Below is a small trained network, with its code and all its weights. Each question gives an input and a class and asks what happens when units are switched off, that is, made to give their printed mean instead of their output.

import numpy as np


def w(rows, s, z=0):
    codes = np.array(rows[::2]) - 128.0
    scale = np.full(codes.shape[1], s)
    scale[-1] = z or s
    return codes * scale


def f(y):
    return y / 2 * (1 + np.tanh(0.7978845608 * (y + 0.044715 * y**3)))


def log_softmax(a):
    a = a - a.max(-1, keepdims=True)
    return a - np.log(np.exp(a).sum(-1, keepdims=True))


def net(x, mask):
    res = np.array(x, float).reshape(1, 4) / 4 @ E
    y = f(res @ A[0][:, :-1].T + A[0][:, -1])
    res = res + np.where(mask, y, B[0][:, -1]) @ B[0][:, :-1]
    return log_softmax(res[-1] @ U[:, :-1].T + U[:, -1])


A, B = {}, {}
E = w([
[64,118,176,128,135,217],'x0',
[128,130,126,130,127,129],'x1',
[214,153,141,67,91,196],'x2',
[72,129,46,12,92,146],'x3',
],0.011)
A[0] = w([
[130,114,140,124,110,113,121],'n1',
[82,138,67,83,120,154,93],'n2',
[181,98,148,97,102,139,169],'n3',
[184,146,210,240,140,141,48],'n4',
[4,130,115,154,130,27,135],'n5',
[92,146,140,133,145,175,92],'n6',
[225,131,123,72,129,216,109],'n7',
[119,113,97,118,120,136,89],'n8',
[208,138,142,102,136,162,118],'n9',
[192,151,100,135,128,55,2],'n10',
[79,105,167,136,115,206,55],'n11',
[92,136,89,52,125,109,88],'n12',
[75,137,135,154,118,175,52],'n13',
[74,125,159,122,141,195,38],'n14',
[13,117,106,192,137,80,90],'n15',
[83,150,134,148,124,183,113],'n16',
[174,122,124,112,141,163,90],'n17',
[188,122,42,96,125,27,41],'n18',
[122,136,96,130,135,143,61],'n19',
[139,109,178,153,114,110,47],'n20',
[138,144,123,135,99,147,84],'n21',
[112,142,95,115,124,138,119],'n22',
[129,131,190,102,145,92,87],'n23',
[111,103,94,66,135,134,84],'n24',
[182,163,113,110,89,186,92],'n25',
[75,142,75,78,120,132,85],'n26',
[105,136,115,105,106,122,84],'n27',
[57,125,169,129,145,212,42],'n28',
],0.017,0.0046)
B[0] = w([
[151,139,123,156,134,140,128],'n1',
[134,119,212,133,115,125,200],'n2',
[103,131,107,105,174,125,170],'n3',
[161,108,254,119,94,127,228],'n4',
[92,122,87,111,231,145,252],'n5',
[140,137,102,131,96,141,155],'n6',
[102,138,94,130,220,139,220],'n7',
[140,128,148,137,128,128,144],'n8',
[108,138,102,153,192,125,183],'n9',
[128,129,70,134,37,135,177],'n10',
[144,134,77,152,67,138,179],'n11',
[169,122,200,150,118,128,203],'n12',
[130,131,95,130,102,126,155],'n13',
[133,136,86,128,73,126,172],'n14',
[107,148,97,146,224,141,230],'n15',
[125,120,94,119,87,137,162],'n16',
[114,148,119,125,172,110,154],'n17',
[130,139,50,125,17,121,222],'n18',
[120,125,142,123,123,126,130],'n19',
[139,119,162,108,129,107,150],'n20',
[128,141,128,120,143,132,133],'n21',
[130,123,154,114,131,105,153],'n22',
[146,121,133,132,143,118,133],'n23',
[147,112,185,139,119,138,181],'n24',
[106,123,102,121,192,141,185],'n25',
[143,114,203,113,114,113,200],'n26',
[150,133,154,133,127,126,150],'n27',
[125,137,69,110,68,88,188],'n28',
],0.036,0.018)
U = w([
[92,141,140,134,196,124,202],'0',
[168,97,255,135,101,96,2],'1',
[135,142,91,139,35,98,201],'2',
],0.008,0.0016)

Each question gives the input, the list of numbers given to net, and the class t.
The units are the neurons (one row each of A and B). Each row of codes is followed by its name. A weight is (code - 128) times the scale printed after its matrix; where a second scale follows, it is the last column's (A, B and U).
mask holds one flag per neuron, in row order. A switched-off neuron (its flag False) gives its mean, the last column of its row in B, instead of its output. The means were averaged over made-up inputs and are rounded, as every weight is.
A unit's drop is (log p(t) with every unit on - log p(t) with that unit switched off) / (log p(t) with every unit on - log p(t) with every unit switched off).
The circuit of an input: a set's keep is (log p(t) with only the set's units on - log p(t) with every unit switched off) / (log p(t) with every unit on - log p(t) with every unit switched off). Starting from the 12 units with the biggest drops (on a tie, the unit counted first), units are removed one at a time, each time the one whose removal leaves the highest keep (on an exact tie, the one counted first), for as long as the keep stays at least 0.8.
circuit, biggest first: the units of the circuit, biggest drop first
top k neurons: the k neurons with the biggest drops, biggest first
drop of u: that unit's drop, to one decimal
input [6,-7,5,4], class 2: top 4 neurons : [n5; n28; n11; n15]
input [-8,-3,5,0], class 2: circuit, biggest first : [n18]
input [-8,-2,-7,-7], class 2: top 3 neurons : [n10; n18; n7]
input [0,4,-1,-2], class 1: top 2 neurons : [n5; n7]
input [-7,-5,-4,8], class 1: top 3 neurons : [n12; n26; n2]
input [-8,-8,-6,-1], class 2: top 2 neurons : [n18; n10]
input [-5,4,-4,3], class 2: top 2 neurons : [n18; n7]
input [6,-7,-4,5], class 2: top 2 neurons : [n28; n4]
input [-7,6,-6,3], class 2: top 3 neurons : [n18; n10; n7]
input [5,-8,1,-7], class 1: drop of n4 : 2.8
input [-4,1,-1,-6], class 1: drop of n4 : 0.6
input [4,-5,-4,-6], class 1: drop of n4 : 2.6
input [-6,2,5,-8], class 1: drop of n4 : 5.9
